[ 18.5   0.9   2.9   5.3  10.9  -1.6  -7.7   0.6 -16.8  22.2  -6.8   2.9
  -2.4   7.9  -2.6   2.2   1.3   1.6  -8.0  -8.5 -20.8   7.6 -15.0  -5.6
  -2.4   0.2 -23.1  -7.2   8.8  -9.1   7.8   8.9  -5.2  -9.7  25.8  -1.3
  -6.1  19.3  -7.8  21.7 -11.9   6.0 -22.7   3.0   8.4 -12.0  31.1] : <93>/<19>
[-28.4 -20.2   6.5  -6.3  -8.2   4.4 -19.2  -5.1  -5.1 -37.9  -8.9   5.9
   1.8 -18.5  -3.3  13.5   8.2  10.4  21.9   2.6  10.8   6.3  32.5  -9.2
  -9.8   5.9   5.0  -7.5  13.1 -19.4  -0.4  -3.4  24.0  12.9   2.2 -11.6
   4.3 -12.9   1.1  21.3  -6.5 -13.0  60.8  -5.4  10.4  11.4  -6.6] : <87>/<22>
[-34.8   1.2   7.4  -6.9  -0.6  -3.3 -22.5   3.1 -19.1 -34.0   4.4   1.2
   0.6   1.3   2.3  10.2  -4.1   5.5 -15.0  -4.4  -0.3  -4.9 -13.6  -1.6
   3.3   3.9 -20.7  -1.6   7.6 -28.2  19.9   7.0  15.0   6.1  10.2  16.2
  -0.8 -35.9   2.4  15.6   5.8 -13.1  21.3  -4.2 -10.5  21.9  -0.8] : <87>/<22>
[ 26.8  -8.6  -3.1  16.4   5.1   7.8   4.8  -3.2   0.5  -8.4  -2.2   2.2
 -17.3  13.3  -1.5  -8.5  14.5  -0.1 -27.6 -29.5 -10.1 -12.8  65.8   3.5
  -0.3  -3.3   9.6   0.2   2.9 -10.7 -36.1  -8.1   3.5  -4.6 -23.1 -16.6
 -17.6   2.4   2.6 -14.5  -2.6   0.3 -34.5   5.7  21.0 -20.0  29.9] : <91>/<22>
[ 19.7  -4.0  -8.8   5.2   6.1   6.1   9.4   6.7 -21.7  20.4  -7.6   8.3
  -4.6  14.9  -4.4  -0.4   4.5   3.3 -21.5  -7.7 -19.7  -7.0  20.8  -0.1
  18.0   5.6 -32.6   7.8   7.5 -21.6   1.5  -3.9  -5.9 -10.0  11.9  -3.3
  -6.5 -38.6  10.6  -6.9   1.1 -11.0 -48.6   4.6  19.8  -9.3   4.8] : <91>/<19>
[  4.0   3.7   4.2  -3.5   4.8 -15.6 -22.1  -1.8 -15.0  13.1 -14.3  -5.5
   7.9   3.1  -0.7  -4.1  23.2   3.5 -16.3   1.5 -17.9   6.4 -17.7  -1.9
   6.6  19.1 -36.0  11.5   3.0 -16.3   6.1   5.6 -20.8 -14.0  -1.3   4.7
  -8.6  -3.8   0.1  13.2  -8.4   8.3  -1.9  14.5   7.5   0.0  39.0] : <93>/<19>
[ 28.9   6.6   7.7  12.0  -5.4   2.5  18.3  -2.7  -9.1  -3.2  19.8  -7.2
  -1.0   7.7   2.0 -17.3  -4.7   4.4 -18.9  -8.1  -3.1 -23.4  47.0   3.8
   0.8  -4.8  12.4  -9.8  -4.8   0.6   5.0   5.9  10.2  -0.4   1.7 -25.3
 -24.5  47.9  -2.7  10.8 -12.4  11.1 -65.8 -23.1 -18.6 -28.1  46.0] : <91>/<23>
[  3.6  -5.2   3.5 -59.3  15.2  -2.2  -4.6   0.0 -24.6   1.5 -24.2   1.3
  -1.2   1.8  -1.6  22.5   0.8  11.2  -8.1   9.8  -3.9  10.9 -38.8  13.3
   8.6  14.0  -7.9  -2.3   8.0 -12.3  11.6   7.1  -5.7 -18.9   3.4  14.7
  -5.7 -33.8   1.7  20.3   2.1  -9.1  54.9  -1.7 -10.5   0.0   0.6] : <87>/<19>
[-35.9 -32.4   1.3  -7.0  -8.3  -1.5 -20.2  -2.8 -34.2 -37.9 -18.2 -17.5
  13.2  -5.5  18.4  19.7  -5.4  20.3  -9.5  15.9 -12.6  -1.2 -27.0  -1.0
   1.7  -5.0  -3.3 -16.0  10.1 -49.5  19.1  -3.8  25.6  -6.1  12.3  16.3
   6.9 -28.0   4.1  27.7   4.1  -0.8 -24.0   1.2 -19.3   8.4  -2.2] : <87>/<22>
[  6.4 -12.4  -5.6  10.1   1.8   7.6   7.0   7.4  -9.8  23.3 -32.6   1.4
   4.6   7.4   3.2  -6.2   0.1 -10.6  -4.1   8.1 -28.6  24.6 -45.7  10.7
  19.8   3.0  -9.0 -14.6 -11.3 -13.1   2.0   3.2  -2.6 -29.6  -7.3  13.5
  15.8 -28.4 -22.7   9.9   0.6   4.8 -17.0   6.7  12.0  -5.2  -7.0] : <91>/<19>
[ 15.1  -7.9   3.3 -13.1  -7.6  17.8   5.2  -3.7 -24.8  -0.2 -29.1  -2.1
  -6.2  13.1  -5.2   6.3  -0.6   8.7  -2.9  19.3   8.5  13.3  38.2 -12.5
  22.7  -2.7 -18.8  -3.2  10.0 -40.2   5.2  -4.3   8.9   3.7  -2.0   6.4
   5.0 -21.7  -0.1   3.3   4.1   5.5 -27.5 -10.6  -1.1 -15.0  18.3] : <91>/<22>
[  1.5   2.7  -5.9 -28.2   6.9   3.7 -12.2   6.3  -8.8  -0.3   3.6  -5.9
  -2.5  -4.9   5.7  13.1 -10.3  30.3  12.9   1.3 -11.9 -11.8  23.0   1.9
 -15.2 -29.3   5.4  -4.8   5.8  -1.3  19.7 -39.0  -1.9  -0.1   5.8   5.6
  -4.5  13.6  -2.5  20.0  -3.1 -15.5 -14.9  -1.2 -12.1 -23.2  16.7] : <87>/<23>
[-16.4   6.6   0.6   2.3  -5.2  -1.1   7.4   9.4   2.9 -29.2   2.8   5.4
   1.9  -7.8   9.2  19.8   0.2   0.7  10.6  15.3   0.9   1.2 -19.8  -6.8
   2.4 -19.2   6.0  -4.2   1.3   6.9  15.8  17.3  19.9  25.5 -17.0  15.3
  -4.6   8.9   1.6  17.1   3.7 -11.4  17.3   5.9 -16.5  -5.6  -1.5] : <87>/<22>
[  3.6 -11.1 -10.1   2.3  18.3   6.3   8.8 -24.2 -10.4 -11.6   8.6  21.4
   3.5  12.1   2.1  -4.1 -10.2  -1.3 -28.7  -3.7  -3.1 -29.1  65.8  -1.8
 -11.6  -6.2 -26.9 -36.8   0.6 -20.0  11.5 -33.8  18.6   2.8   0.4  -1.2
 -17.0 -41.8  15.0  -8.6   7.8   7.9 -65.8 -24.6  12.5 -11.1  -3.5] : <91>/<23>
[ 17.2  -4.3   9.6   7.5  20.0   4.1  -8.2 -11.7 -38.1  21.5   4.5 -10.6
  -6.1  22.6  -5.1  -0.2   2.3  15.7 -45.0  -3.1  -8.6 -16.4   7.7 -11.3
   6.8   2.6 -33.5  -2.5   1.4 -16.6  -4.5  -7.0  -2.7  -4.1   1.5   2.2
 -15.5 -54.7   7.0 -19.8   5.7  11.9 -35.6 -13.7  28.9   1.7  -5.2] : <91>/<22>
[ 34.2 -10.8  -8.0   0.7  11.6  10.0  -2.6  10.6 -16.3  26.9 -27.1  -7.4
  14.3  14.3  19.3  -1.9  13.1   8.4 -17.6   5.5 -15.1  11.3  -0.7   9.4
   1.6  -1.1 -25.7  -9.4   1.8 -11.7  -0.9   6.3   1.5  -9.1   1.7   8.9
  -4.4 -22.9  -0.7  15.6  -9.1  10.7 -37.7  -8.6  10.8 -10.0 -17.5] : <91>/<19>
[-12.8  -6.0   0.2 -10.4  13.7  -1.4 -15.2   3.5 -15.1  18.8 -21.6  -3.5
  -1.3   3.3  -2.6   9.2  -0.1  -0.6  -1.1   8.2 -14.2  14.2 -35.7  -8.4
  -5.9  -1.1  -3.9  12.8  -2.3 -31.5  -8.9  11.0 -12.7 -19.9  12.3  21.5
  15.6 -24.8  -4.9   3.6  12.6   3.2  32.7   5.8  -4.9  16.5 -13.5] : <87>/<19>
[ 11.5  15.0  -3.8  -6.0   8.3 -13.6   0.2 -22.2 -13.7  21.6  31.0 -13.3
  -7.7   3.9   0.1   2.2 -18.0   6.4 -44.0  11.7   3.1 -34.2 -35.4   5.7
  -3.6  -6.1  16.2  -3.5  18.5 -17.9  14.2  -8.0  15.3 -14.9  26.5 -23.6
 -13.1  11.5  18.7  14.9   2.0  -5.1 -65.8  -9.8 -16.3  -3.0   4.5] : <87>/<22>
[ -5.4  12.0   3.5   5.1  -0.2 -16.1  -3.1  -8.5   1.3 -43.6  13.4  -4.6
  -2.0 -18.8  -1.9  -5.2  14.5   2.4  -4.1   2.1   4.9 -18.7  59.9  -1.1
  -4.9  -5.5  11.0 -10.7   6.1 -25.2   2.5   8.9  24.8 -18.5   4.2  -8.9
 -10.5  34.1   8.9  17.3  22.6 -14.8 -25.6  -6.7 -26.5   0.6 -36.5] : <87>/<22>
[ -5.1   1.4   2.7   0.1 -12.4  -5.8 -12.7   4.6 -24.1   1.4 -18.0   6.0
  -8.0  11.5  -3.3  -0.9  -0.1   4.4  -9.0  16.6  -1.8  11.4 -62.6   0.5
  -1.8  16.3  -5.0   3.8   2.1 -32.8  11.0   6.4  -5.1  -5.1   7.0   6.5
   4.1 -11.1  -1.6  22.3  -0.5 -10.0  -3.7  -6.1 -10.9  -5.3  47.3] : <87>/<19>
[ 23.1  -2.8  -1.2   4.6  -1.6   8.6  -1.5   7.8 -21.4   2.4  -7.2  -2.4
   8.1  35.2  -7.6   1.7  -0.7   8.7 -26.6   9.6   0.7   6.6   1.6   2.0
  -6.4  -3.9   3.7  -2.9  -0.5  -7.9  18.5  -1.0  16.1 -12.5  -1.4  -4.9
 -23.0 -30.3   8.9  -5.5   5.7   4.5   6.2  -5.1   6.7 -17.9  31.7] : <93>/<23>
[-11.1  -4.5  -8.2   3.3   4.2 -14.2  -1.6   9.1 -29.5  13.9  -6.0  -2.6
  -1.2   6.5  -9.1  13.0  -4.0   5.4 -28.2  16.8  -8.5 -21.9 -65.8  -8.4
   4.8  16.5  -0.5   8.9   2.3  37.5  29.2   4.3  -6.2  -9.5   8.1  -9.0
   2.0 -34.1  21.8  -0.2 -16.2   2.8 -65.8  -7.1 -23.0  -7.6   6.4] : <87>/<22>
[ 18.5   6.0  -3.1   1.2  16.2 -12.1  -7.5   1.4  -9.0  21.8 -10.3   2.1
   2.2  14.0   3.9  17.9  -0.4   1.4 -25.8   3.1  10.2 -21.0 -65.8  21.9
   1.3   3.1  25.2  14.4   3.3  -1.7   5.8  -5.8  -4.0  -2.1  -0.5   6.5
 -14.5 -18.4   6.5  -1.1  -8.3  -9.4 -10.7  -3.7 -14.2  -4.8   2.7] : <87>/<23>
[ -2.3 -15.7 -27.4 -10.0   2.9  -9.6  -2.6 -10.1  -7.0  -1.5   9.6  -8.9
   2.8 -12.8  -4.9   0.0  -5.2  -6.3 -20.2   9.3   1.6 -29.0   7.9  -7.5
  -8.6  -0.5   8.5 -10.5   2.1 -15.7  -9.2  -9.8   1.5  -1.3  16.3   9.7
  -8.9  -9.9  11.0 -15.0   4.9  -7.2 -39.1  -9.2 -65.8  10.1 -19.3] : <87>/<22>
[ 11.7   1.9  -2.0  -2.0  12.2   9.4  -1.5  -2.6  -4.4 -14.4  27.2  -5.2
  -1.2   0.6   9.1  12.7  10.8   1.0 -14.8   5.3   0.1 -23.6 -16.7  -1.9
  -9.2   3.0  17.2  -0.5   5.8  12.1  11.4   1.5   0.7   8.0  -2.2  -1.7
  -6.1  -2.6  17.7 -25.5 -11.6   4.7  38.4  -1.7 -19.1 -11.1  16.9] : <87>/<23>
